Here is a tiny trained network, its code and every weight. The questions are about switching its units off for an input and a class, where a switched-off unit gives its printed mean instead of its output.

import numpy as np


def w(rows, s, z=0):
    codes = np.array(rows[::2]) - 128.0
    scale = np.full(codes.shape[1], s)
    scale[-1] = z or s
    return codes * scale


def norm(h):
    return h / np.sqrt((h * h).mean(-1, keepdims=True) + 1e-5)


def f(y):
    return np.maximum(y, 0)


def log_softmax(a):
    a = a - a.max(-1, keepdims=True)
    return a - np.log(np.exp(a).sum(-1, keepdims=True))


def net(x, mask):
    res = np.array(x, float).reshape(1, 4) / 4 @ E
    u = 0
    for l in range(3):
        y = f(norm(res) @ A[l][:, :-1].T + A[l][:, -1])
        res = res + np.where(mask[u : u + 4], y, B[l][:, -1]) @ B[l][:, :-1]
        u += 4
    return log_softmax(norm(res)[-1] @ U[:, :-1].T + U[:, -1])


A, B = {}, {}
E = w([
[38,80,170,66,154,42,149,14,70],'x0',
[158,108,95,36,118,85,254,176,144],'x1',
[101,87,159,141,41,157,140,124,133],'x2',
[198,101,157,150,138,16,68,152,186],'x3',
],0.0091)
A[0] = w([
[167,132,115,186,118,227,61,194,158,144],'L0N0',
[127,95,121,99,64,167,234,197,145,4],'L0N1',
[193,118,165,205,95,40,39,177,179,105],'L0N2',
[249,132,110,128,82,128,173,250,192,91],'L0N3',
],0.016,0.0036)
B[0] = w([
[154,201,105,171,72,128,134,130,74,231],'L0N0',
[94,110,111,74,85,249,132,94,84,206],'L0N1',
[139,61,64,45,188,131,94,107,158,231],'L0N2',
[114,36,152,124,176,14,109,148,148,250],'L0N3',
],0.016,0.018)
A[1] = w([
[102,135,131,73,153,127,250,174,87,161],'L1N0',
[98,30,148,70,191,114,92,137,181,241],'L1N1',
[143,159,187,125,100,154,154,156,220,6],'L1N2',
[165,170,151,51,138,179,169,171,202,31],'L1N3',
],0.017,0.0022)
B[1] = w([
[139,47,56,181,181,101,102,128,248,171],'L1N0',
[118,76,185,145,168,14,151,144,187,250],'L1N1',
[99,88,145,99,118,126,173,159,131,128],'L1N2',
[79,183,83,118,116,196,175,38,86,132],'L1N3',
],0.013,0.024)
A[2] = w([
[154,210,191,124,246,145,132,160,114,200],'L2N0',
[56,165,220,203,141,150,56,6,138,190],'L2N1',
[168,207,113,146,193,64,141,121,152,7],'L2N2',
[120,121,133,191,26,161,206,158,96,50],'L2N3',
],0.019,0.0021)
B[2] = w([
[97,139,142,247,73,67,152,84,143,147],'L2N0',
[164,72,94,131,172,49,145,179,205,254],'L2N1',
[106,206,118,187,115,167,127,215,97,252],'L2N2',
[64,165,235,165,162,57,107,104,152,219],'L2N3',
],0.013,0.0071)
U = w([
[205,149,186,103,81,187,167,162,94,12],'0',
[34,83,96,83,112,251,202,48,142,69],'1',
[82,156,210,75,67,184,116,107,40,62],'2',
[175,207,181,41,110,184,138,173,116,22],'3',
[227,194,214,54,75,189,170,166,115,3],'4',
[66,253,179,245,77,105,120,131,91,162],'5',
[201,219,27,154,102,119,59,205,7,80],'6',
[127,47,95,129,193,11,117,166,184,206],'7',
],0.011,0.0052)

Each question gives the input, the list of numbers given to net, and the class t.
The units are the neurons (one row each of A and B). Each row of codes is followed by its name. A weight is (code - 128) times the scale printed after its matrix; where a second scale follows, it is the last column's (A, B and U).
mask holds one flag per neuron, layer by layer. A switched-off neuron (its flag False) gives its mean, the last column of its row in B, instead of its output. The means were averaged over made-up inputs and are rounded, as every weight is.
A unit's drop is (log p(t) with every unit on - log p(t) with that unit switched off) / (log p(t) with every unit on - log p(t) with every unit switched off).
unit that matters most: the unit with the biggest drop
k most important neurons: the k neurons with the biggest drops, biggest first
drop when u is switched off: that unit's drop, to one decimal
input [0,8,3,-6], class 1: unit that matters most => L0N1
input [-4,0,1,-8], class 5: 3 most important neurons => [L0N2, L2N3, L0N0]
input [3,6,-7,-5], class 1: 2 most important neurons => [L0N3, L1N1]
input [-6,-4,6,0], class 6: 2 most important neurons => [L0N0, L0N2]
input [6,8,7,-1], class 1: 2 most important neurons => [L0N3, L0N1]
input [-3,-8,8,5], class 6: 2 most important neurons => [L0N0, L0N3]
input [-3,-1,8,-1], class 5: 3 most important neurons => [L0N0, L2N3, L0N2]
input [5,3,1,-7], class 1: 3 most important neurons => [L0N3, L1N1, L0N2]
input [-5,-8,-7,5], class 6: 2 most important neurons => [L0N0, L0N3]
input [-3,-4,3,0], class 6: 2 most important neurons => [L0N0, L0N2]
input [-2,4,2,-6], class 1: drop when L0N1 is switched off => 0.9
input [-5,0,4,-7], class 5: drop when L0N0 is switched off => 0.2
input [6,4,8,-7], class 1: drop when L0N3 is switched off => 0.4
input [-6,-5,6,-4], class 5: unit that matters most => L2N3
